Below are the code and all the weights of a small trained network. Each question names an input and a target symbol and asks about switching units off, where a switched-off unit gives its printed mean instead of its output.

import numpy as np


def w(rows, s, z=0):
    codes = np.array(rows[::2]) - 128.0
    scale = np.full(codes.shape[1], s)
    scale[-1] = z or s
    return codes * scale


def f(y):
    return y / 2 * (1 + np.tanh(0.7978845608 * (y + 0.044715 * y**3)))


def softmax(a):
    e = np.exp(a - a.max(-1, keepdims=True))
    return e / e.sum(-1, keepdims=True)


def log_softmax(a):
    a = a - a.max(-1, keepdims=True)
    return a - np.log(np.exp(a).sum(-1, keepdims=True))


def net(x, mask):
    ids = ['αγζηθλξσφ'.index(c) for c in x.split()]
    T = len(ids)
    res = E[ids] + P[:T]
    u = 0
    for l in range(2):
        r = res
        for j in range(3):
            rows = slice(2 * j, 2 * j + 2)
            q, k, v = (r @ M[l][rows].T for M in (Q, K, V))
            z = softmax(np.where(np.tri(T) > 0, q @ k.T / 2**0.5, -1e9)) @ v
            o = O[l][rows]
            res = res + np.where(mask[u + j], z, o[:, -1]) @ o[:, :-1]
        u += 3
        y = f(res @ A[l][:, :-1].T + A[l][:, -1])
        res = res + np.where(mask[u : u + 4], y, B[l][:, -1]) @ B[l][:, :-1]
        u += 4
    return log_softmax(res[-1] @ U[:, :-1].T + U[:, -1])


Q, K, V, O, A, B = {}, {}, {}, {}, {}, {}
E = w([
[127,156,127,171],'α',
[73,170,130,146],'γ',
[47,177,145,115],'ζ',
[117,160,126,162],'η',
[136,153,139,161],'θ',
[68,182,28,54],'λ',
[185,138,199,78],'ξ',
[252,125,171,128],'σ',
[47,186,115,147],'φ',
],0.016)
P = w([
[125,118,157,175],'0',
[151,53,171,90],'1',
[80,92,201,163],'2',
[197,136,61,149],'3',
[139,48,146,56],'4',
[69,159,158,201],'5',
[239,142,86,99],'6',
[11,98,228,90],'7',
[118,206,103,164],'8',
[174,163,119,42],'9',
[106,160,235,143],'10',
[209,220,128,138],'11',
[144,148,142,74],'12',
[126,185,184,138],'13',
],0.012)
Q[0] = w([
[217,234,112,193],'0.h0',
[127,163,167,86],'0.h0',
[73,96,231,121],'0.h1',
[109,207,246,240],'0.h1',
[145,137,56,178],'0.h2',
[154,121,159,118],'0.h2',
],0.011)
K[0] = w([
[114,124,105,66],'0.h0',
[140,170,166,123],'0.h0',
[127,210,179,186],'0.h1',
[171,251,118,116],'0.h1',
[224,111,240,119],'0.h2',
[121,211,87,105],'0.h2',
],0.012)
V[0] = w([
[157,43,205,203],'0.h0',
[143,102,80,207],'0.h0',
[101,140,167,42],'0.h1',
[28,254,144,239],'0.h1',
[132,125,100,73],'0.h2',
[134,153,212,88],'0.h2',
],0.011)
O[0] = w([
[187,133,96,203,190],'0.h0',
[166,245,169,130,4],'0.h0',
[37,21,134,166,160],'0.h1',
[183,89,83,112,144],'0.h1',
[101,112,181,90,105],'0.h2',
[152,94,123,140,229],'0.h2',
],0.011,0.0047)
A[0] = w([
[124,154,162,160,228],'0.n0',
[139,170,122,6,220],'0.n1',
[133,165,120,178,247],'0.n2',
[139,155,211,99,60],'0.n3',
],0.011,0.0012)
B[0] = w([
[3,148,163,47,190],'0.n0',
[147,69,168,155,251],'0.n1',
[56,196,207,50,218],'0.n2',
[97,42,217,73,210],'0.n3',
],0.0062,0.0025)
Q[1] = w([
[157,47,58,152],'1.h0',
[112,50,196,36],'1.h0',
[73,199,165,72],'1.h1',
[124,173,159,205],'1.h1',
[171,89,96,129],'1.h2',
[1,97,147,126],'1.h2',
],0.0073)
K[1] = w([
[67,179,182,170],'1.h0',
[179,106,174,47],'1.h0',
[47,188,16,206],'1.h1',
[131,188,116,100],'1.h1',
[3,221,185,19],'1.h2',
[149,176,189,145],'1.h2',
],0.005)
V[1] = w([
[214,150,115,122],'1.h0',
[182,101,174,74],'1.h0',
[54,241,99,108],'1.h1',
[254,87,163,156],'1.h1',
[125,124,108,148],'1.h2',
[78,152,45,135],'1.h2',
],0.0085)
O[1] = w([
[150,92,207,108,142],'1.h0',
[70,103,162,131,191],'1.h0',
[169,36,141,109,2],'1.h1',
[60,193,73,205,233],'1.h1',
[141,179,109,134,127],'1.h2',
[159,79,2,177,64],'1.h2',
],0.0071,0.0091)
A[1] = w([
[169,27,40,254,37],'1.n0',
[207,173,115,122,212],'1.n1',
[92,15,184,20,83],'1.n2',
[221,218,66,162,5],'1.n3',
],0.0077,0.003)
B[1] = w([
[170,24,167,162,162],'1.n0',
[254,181,92,63,151],'1.n1',
[145,168,74,170,254],'1.n2',
[124,90,49,34,182],'1.n3',
],0.0073,0.0071)
U = w([
[144,203,160,73,30],'α',
[143,126,129,135,144],'γ',
[118,47,139,212,145],'ζ',
[132,189,148,73,56],'η',
[139,206,161,92,192],'θ',
[57,45,138,26,81],'λ',
[7,108,203,202,172],'ξ',
[59,188,253,54,179],'σ',
[104,82,120,85,253],'φ',
],0.0076,0.0029)

Each question gives the input, a string of symbols that net reads in full, and the target symbol t.
The units are the heads (2 rows each of Q, K, V and O) and the neurons (one row each of A and B). Each row of codes is followed by its name. A weight is (code - 128) times the scale printed after its matrix; where a second scale follows, it is the last column's (O, A, B and U).
mask holds one flag per unit, layer by layer, with each layer's heads first. A switched-off unit (its flag False) gives its mean, the last column of its rows in O or B, instead of its output. The means were averaged over made-up inputs and are rounded, as every weight is.
A unit's drop is (log p(t) with every unit on - log p(t) with that unit switched off) / (log p(t) with every unit on - log p(t) with every unit switched off).
The circuit of an input: a set's keep is (log p(t) with only the set's units on - log p(t) with every unit switched off) / (log p(t) with every unit on - log p(t) with every unit switched off). Starting from the 12 units with the biggest drops (on a tie, the unit counted first), units are removed one at a time, each time the one whose removal leaves the highest keep (on an exact tie, the one counted first), for as long as the keep stays at least 0.8.
units of the circuit, in order: the units of the circuit, biggest drop first
unit that matters most: the unit with the biggest drop
top k neurons in layer l: the k neurons of layer l with the biggest drops, biggest first
which heads matter: for each layer, one digit per head in row order, 1 if its drop is at least 0.15 and else 0, layers parted by /
input α λ ξ ξ ξ σ, target σ: which heads matter : 010 / 001
input ζ ξ σ, target ζ: units of the circuit, in order : (1.n0, 0.h0, 0.h1)
input γ ξ ξ φ ξ ξ φ σ θ, target φ: unit that matters most : 1.n3
input φ θ α α, target θ: units of the circuit, in order : (0.h1, 0.h0)
input ξ θ σ σ θ α, target σ: which heads matter : 010 / 000
input θ ξ θ ζ θ ζ ξ θ, target ζ: units of the circuit, in order : (0.h1, 1.n0, 0.n2)
input γ γ σ α α γ, target θ: which heads matter : 010 / 000
input σ γ ξ α ξ ξ σ σ γ, target σ: units of the circuit, in order : (0.h1, 0.n2)
input ζ γ γ η ξ ξ λ, target ξ: which heads matter : 010 / 000
input θ φ ξ ξ ξ ξ ξ ζ γ η η, target ζ: which heads matter : 110 / 001
input ξ γ η θ θ σ, target θ: units of the circuit, in order : (0.h1, 1.n1)
input ξ ξ θ ζ σ α ξ, target σ: which heads matter : 010 / 000
input ζ ξ ξ, target ζ: units of the circuit, in order : (0.h0, 0.h1, 1.n0)
input φ ξ α η, target ξ: units of the circuit, in order : (0.h1)
input ξ ξ λ θ, target ξ: which heads matter : 111 / 010
input ξ σ ξ η, target σ: units of the circuit, in order : (0.h1, 0.n2, 1.h2)
input α θ σ γ, target θ: units of the circuit, in order : (0.h0, 0.h1)
input α σ σ ζ, target σ: units of the circuit, in order : (0.h1, 0.n2, 0.h0, 1.h2)
input θ θ ξ ξ ξ ζ ξ γ σ, target ξ: which heads matter : 110 / 000
input λ θ λ λ, target λ: unit that matters most : 0.h0
input ξ ξ ξ λ, target ξ: top 2 neurons in layer 0 : (0.n2, 0.n0)
input γ γ σ φ ζ ζ γ, target ζ: which heads matter : 011 / 001
input ζ ξ η, target ζ: units of the circuit, in order : (0.h1, 1.n0)
